Below are the code and all the weights of a small trained network. Each question names an input and a target symbol and asks about switching units off, where a switched-off unit gives its printed mean instead of its output.

import numpy as np


def w(rows, s, z=0):
    codes = np.array(rows[::2]) - 128.0
    scale = np.full(codes.shape[1], s)
    scale[-1] = z or s
    return codes * scale


def norm(h):
    return h / np.sqrt((h * h).mean(-1, keepdims=True) + 1e-5)


def f(y):
    return y / 2 * (1 + np.tanh(0.7978845608 * (y + 0.044715 * y**3)))


def softmax(a):
    e = np.exp(a - a.max(-1, keepdims=True))
    return e / e.sum(-1, keepdims=True)


def log_softmax(a):
    a = a - a.max(-1, keepdims=True)
    return a - np.log(np.exp(a).sum(-1, keepdims=True))


def net(x, mask):
    ids = ['ΓΛΦΨΩαβεημπστ'.index(c) for c in x.split()]
    T = len(ids)
    res = E[ids] + P[:T]
    r = norm(res)
    for j in range(3):
        rows = slice(2 * j, 2 * j + 2)
        q, k, v = (r @ M[0][rows].T for M in (Q, K, V))
        z = softmax(np.where(np.tri(T) > 0, q @ k.T / 2**0.5, -1e9)) @ v
        o = O[0][rows]
        res = res + np.where(mask[j], z, o[:, -1]) @ o[:, :-1]
    y = f(norm(res) @ A[0][:, :-1].T + A[0][:, -1])
    res = res + np.where(mask[3:7], y, B[0][:, -1]) @ B[0][:, :-1]
    return log_softmax(norm(res)[-1] @ U[:, :-1].T + U[:, -1])


Q, K, V, O, A, B = {}, {}, {}, {}, {}, {}
E = w([
[171,150,89,200,68],'Γ',
[126,59,132,112,157],'Λ',
[127,52,60,95,201],'Φ',
[97,157,98,203,88],'Ψ',
[125,69,127,116,180],'Ω',
[129,116,86,67,63],'α',
[248,157,161,88,46],'β',
[112,118,109,104,171],'ε',
[170,168,122,162,87],'η',
[103,167,119,138,37],'μ',
[169,172,137,112,94],'π',
[129,119,137,60,213],'σ',
[113,132,213,182,135],'τ',
],0.012)
P = w([
[131,253,122,141,86],'0',
[166,186,74,175,149],'1',
[172,154,74,173,163],'2',
[166,127,92,164,157],'3',
[161,112,111,157,161],'4',
[161,100,131,148,161],'5',
[153,93,149,137,163],'6',
[158,89,175,121,165],'7',
[165,84,187,102,166],'8',
],0.0067)
Q[0] = w([
[129,224,103,142,2],'head 0',
[114,101,155,228,234],'head 0',
[71,159,141,165,154],'head 1',
[76,58,159,130,162],'head 1',
[73,122,64,100,167],'head 2',
[152,36,126,134,196],'head 2',
],0.0096)
K[0] = w([
[142,219,8,152,49],'head 0',
[54,121,249,236,221],'head 0',
[61,159,138,195,136],'head 1',
[141,139,215,134,102],'head 1',
[130,94,90,97,219],'head 2',
[149,111,254,127,144],'head 2',
],0.009)
V[0] = w([
[141,68,217,104,149],'head 0',
[99,77,106,127,205],'head 0',
[78,144,209,214,93],'head 1',
[3,147,103,98,126],'head 1',
[82,89,84,191,90],'head 2',
[101,150,77,123,215],'head 2',
],0.0072)
O[0] = w([
[115,153,26,180,80,143],'head 0',
[62,139,105,2,104,114],'head 0',
[128,93,117,37,97,159],'head 1',
[98,85,150,192,68,3],'head 1',
[149,173,164,128,186,115],'head 2',
[74,127,126,114,110,136],'head 2',
],0.0076,0.0027)
A[0] = w([
[162,25,189,136,164,162],'neuron 0',
[155,212,103,249,73,144],'neuron 1',
[182,182,6,94,157,229],'neuron 2',
[140,86,174,2,86,1],'neuron 3',
],0.0065,0.0012)
B[0] = w([
[103,2,108,214,152,194],'neuron 0',
[229,190,162,85,136,255],'neuron 1',
[205,166,224,135,164,211],'neuron 2',
[48,189,220,202,90,155],'neuron 3',
],0.0069,0.0042)
U = w([
[99,165,93,118,141,50],'Γ',
[129,169,103,72,141,50],'Λ',
[125,118,69,86,102,80],'Φ',
[49,166,106,112,93,165],'Ψ',
[137,128,127,64,96,51],'Ω',
[127,124,140,74,79,56],'α',
[123,127,102,74,90,97],'β',
[107,140,90,98,141,89],'ε',
[111,174,129,118,114,3],'η',
[32,77,203,178,105,213],'μ',
[102,170,55,138,32,224],'π',
[195,2,143,157,173,169],'σ',
[241,227,228,111,128,177],'τ',
],0.0093,0.0045)

Each question gives the input, a string of symbols that net reads in full, and the target symbol t.
The units are the heads (2 rows each of Q, K, V and O) and the neurons (one row each of A and B). Each row of codes is followed by its name. A weight is (code - 128) times the scale printed after its matrix; where a second scale follows, it is the last column's (O, A, B and U).
mask holds one flag per unit, heads first, then neurons. A switched-off unit (its flag False) gives its mean, the last column of its rows in O or B, instead of its output. The means were averaged over made-up inputs and are rounded, as every weight is.
A unit's drop is (log p(t) with every unit on - log p(t) with that unit switched off) / (log p(t) with every unit on - log p(t) with every unit switched off).
The circuit of an input: a set's keep is (log p(t) with only the set's units on - log p(t) with every unit switched off) / (log p(t) with every unit on - log p(t) with every unit switched off). Starting from all 7 units, units are removed one at a time, each time the one whose removal leaves the highest keep (on an exact tie, the one counted first), for as long as the keep stays at least 0.8.
circuit, biggest first: the units of the circuit, biggest drop first
most important unit: the unit with the biggest drop
top k neurons: the k neurons with the biggest drops, biggest first
heads that matter: for each layer, one digit per head in row order, 1 if its drop is at least 0.15 and else 0, layers parted by /
drop when u is switched off: that unit's drop, to one decimal
input π α ε Ψ α, target σ: circuit, biggest first => (head 0; neuron 0)
input Ω Λ τ Φ Ψ Ψ τ β Ψ, target μ: circuit, biggest first => (head 0; head 1; neuron 1)
input Λ β Ψ, target τ: circuit, biggest first => (neuron 1)
input Ψ Λ π β μ Ψ, target σ: circuit, biggest first => (head 0; neuron 0; head 1)
input η ε τ ε ε τ Φ α, target τ: heads that matter => 110
input Φ β Λ, target τ: heads that matter => 110
input μ π τ Λ ε τ π μ, target σ: heads that matter => 100
input α τ σ π Λ Λ π, target σ: circuit, biggest first => (head 0; neuron 0)
input Ω Φ α Ω Ψ Γ Λ η Ψ, target σ: top 3 neurons => (neuron 0; neuron 3; neuron 2)
input σ τ α, target τ: heads that matter => 010
input Ω η β α Λ α Φ α, target μ: heads that matter => 100
input τ μ τ η τ π μ, target σ: drop when head 2 is switched off => 0.1
input τ Φ π β ε Ω Ψ ε τ, target σ: drop when head 0 is switched off => 0.4
input ε Λ Λ τ τ τ τ Λ τ, target μ: most important unit => head 1
input Ω ε ε α τ μ Λ μ τ, target σ: drop when head 1 is switched off => 0.9
